Below is a small trained network, with its code and all its weights. Each question gives an input and a target symbol and asks what happens when units are switched off, that is, made to give their printed mean instead of their output.

import numpy as np


def w(rows, s, z=0):
    codes = np.array(rows[::2]) - 128.0
    scale = np.full(codes.shape[1], s)
    scale[-1] = z or s
    return codes * scale


def norm(h):
    return h / np.sqrt((h * h).mean(-1, keepdims=True) + 1e-5)


def f(y):
    return np.maximum(y, 0)


def softmax(a):
    e = np.exp(a - a.max(-1, keepdims=True))
    return e / e.sum(-1, keepdims=True)


def log_softmax(a):
    a = a - a.max(-1, keepdims=True)
    return a - np.log(np.exp(a).sum(-1, keepdims=True))


def net(x, mask):
    ids = ['ΛΞΦΨαγδεζηθμτ'.index(c) for c in x.split()]
    T = len(ids)
    res = E[ids] + P[:T]
    q, k, v = (norm(res) @ M[0].T for M in (Q, K, V))
    z = softmax(np.where(np.tri(T) > 0, q @ k.T / 2**0.5, -1e9)) @ v
    res = res + np.where(mask[0], z, O[0][:, -1]) @ O[0][:, :-1]
    y = f(norm(res) @ A[0][:, :-1].T + A[0][:, -1])
    res = res + np.where(mask[1:9], y, B[0][:, -1]) @ B[0][:, :-1]
    return log_softmax(norm(res)[-1] @ U[:, :-1].T + U[:, -1])


Q, K, V, O, A, B = {}, {}, {}, {}, {}, {}
E = w([
[113,73,208,70,58,100],'Λ',
[113,129,156,158,109,157],'Ξ',
[146,113,163,197,153,177],'Φ',
[178,163,187,155,99,122],'Ψ',
[190,185,162,108,126,155],'α',
[49,4,104,29,110,111],'γ',
[128,123,129,60,107,141],'δ',
[85,136,194,133,99,77],'ε',
[73,67,59,124,105,157],'ζ',
[83,137,110,118,182,126],'η',
[115,161,92,48,145,39],'θ',
[97,93,161,227,158,60],'μ',
[125,123,162,154,211,93],'τ',
],0.026)
P = w([
[153,3,95,94,166,87],'0',
[107,45,129,119,160,117],'1',
[114,73,129,107,145,118],'2',
[113,97,127,108,136,120],'3',
[115,112,125,113,124,118],'4',
[108,123,135,112,134,123],'5',
[110,136,135,117,125,122],'6',
[110,146,137,116,123,123],'7',
[109,156,136,118,113,117],'8',
[109,167,141,123,114,120],'9',
[113,176,142,130,108,116],'10',
[120,189,134,131,110,105],'11',
[118,177,149,120,94,119],'12',
],0.013)
Q[0] = w([
[145,97,133,100,216,140],'h0',
[2,208,227,103,77,233],'h0',
],0.0099)
K[0] = w([
[115,85,155,154,108,145],'h0',
[78,248,164,172,133,82],'h0',
],0.012)
V[0] = w([
[83,133,208,118,74,69],'h0',
[154,73,175,99,178,1],'h0',
],0.006)
O[0] = w([
[220,97,131,38,2,23,255],'h0',
[107,134,220,99,163,64,135],'h0',
],0.0086,0.0033)
A[0] = w([
[194,149,170,98,193,135,128],'n0',
[116,191,73,96,165,121,129],'n1',
[201,227,49,88,255,125,253],'n2',
[107,45,171,176,157,79,150],'n3',
[68,149,92,53,186,190,158],'n4',
[50,242,193,152,108,176,176],'n5',
[125,186,164,107,119,44,158],'n6',
[240,79,150,31,70,162,81],'n7',
],0.0095,0.0052)
B[0] = w([
[104,24,13,121,172,225,170],'n0',
[148,223,102,163,51,50,173],'n1',
[119,182,244,44,22,214,229],'n2',
[121,230,83,138,44,157,221],'n3',
[208,193,31,233,149,93,204],'n4',
[193,255,91,86,159,114,253],'n5',
[152,149,235,127,216,145,236],'n6',
[222,227,69,212,111,73,244],'n7',
],0.0068,0.0063)
U = w([
[95,130,165,203,147,61,127],'Λ',
[67,218,71,110,169,116,154],'Ξ',
[112,156,132,145,5,146,171],'Φ',
[110,91,108,72,95,85,252],'Ψ',
[106,127,32,165,125,115,101],'α',
[170,127,146,25,110,222,137],'γ',
[210,146,50,124,154,53,67],'δ',
[160,72,215,94,45,65,80],'ε',
[95,137,213,77,197,141,177],'ζ',
[103,159,165,25,132,72,134],'η',
[115,111,149,115,129,100,10],'θ',
[207,115,206,178,173,75,78],'μ',
[146,122,125,194,154,180,187],'τ',
],0.014,0.0044)

Each question gives the input, a string of symbols that net reads in full, and the target symbol t.
The units are the heads (2 rows each of Q, K, V and O) and the neurons (one row each of A and B). Each row of codes is followed by its name. A weight is (code - 128) times the scale printed after its matrix; where a second scale follows, it is the last column's (O, A, B and U).
mask holds one flag per unit, heads first, then neurons. A switched-off unit (its flag False) gives its mean, the last column of its rows in O or B, instead of its output. The means were averaged over made-up inputs and are rounded, as every weight is.
A unit's drop is (log p(t) with every unit on - log p(t) with that unit switched off) / (log p(t) with every unit on - log p(t) with every unit switched off).
The circuit of an input: a set's keep is (log p(t) with only the set's units on - log p(t) with every unit switched off) / (log p(t) with every unit on - log p(t) with every unit switched off). Starting from all 9 units, units are removed one at a time, each time the one whose removal leaves the highest keep (on an exact tie, the one counted first), for as long as the keep stays at least 0.8.
circuit, biggest first: the units of the circuit, biggest drop first
most important unit: the unit with the biggest drop
k most important neurons: the k neurons with the biggest drops, biggest first
drop when u is switched off: that unit's drop, to one decimal
input γ θ Ξ Ξ θ δ Ξ η Ξ, target Ξ: circuit, biggest first	n5, n2
input θ α γ Ξ Ψ δ, target δ: most important unit	n7
input τ Φ Ξ τ Ξ η η ζ, target α: circuit, biggest first	n2, h0, n5
input Ξ δ η Φ ε γ δ, target ε: 3 most important neurons	n5, n4, n3
input Ξ Φ δ Ξ η Ξ η, target Φ: circuit, biggest first	n2, n1
input μ Ξ Ξ η Ξ, target Ξ: circuit, biggest first	n5, h0
input ζ τ Ξ Ξ ε Φ η η η, target η: 2 most important neurons	n2, n7
input Ξ Φ Ψ Ξ Ψ ε α η, target η: circuit, biggest first	h0, n7
input δ δ τ α Ξ α Ψ τ ζ, target α: 2 most important neurons	n2, n4
input Λ Λ Ξ η Ψ, target μ: 3 most important neurons	n6, n2, n3
input Ξ ε Ξ, target ε: 2 most important neurons	n5, n4
input δ δ Ξ Ξ μ δ ε τ τ Ξ Ξ ζ, target Ψ: 3 most important neurons	n7, n3, n5
input Ξ Ξ η Ξ Ξ η, target Φ: drop when n1 is switched off	0.1
input δ Ξ μ δ Ψ, target μ: most important unit	n6
input η η Ξ η ε δ Ξ, target ε: drop when h0 is switched off	1.2
input Ξ Ξ Ξ α Ξ δ, target δ: drop when n7 is switched off	0.2
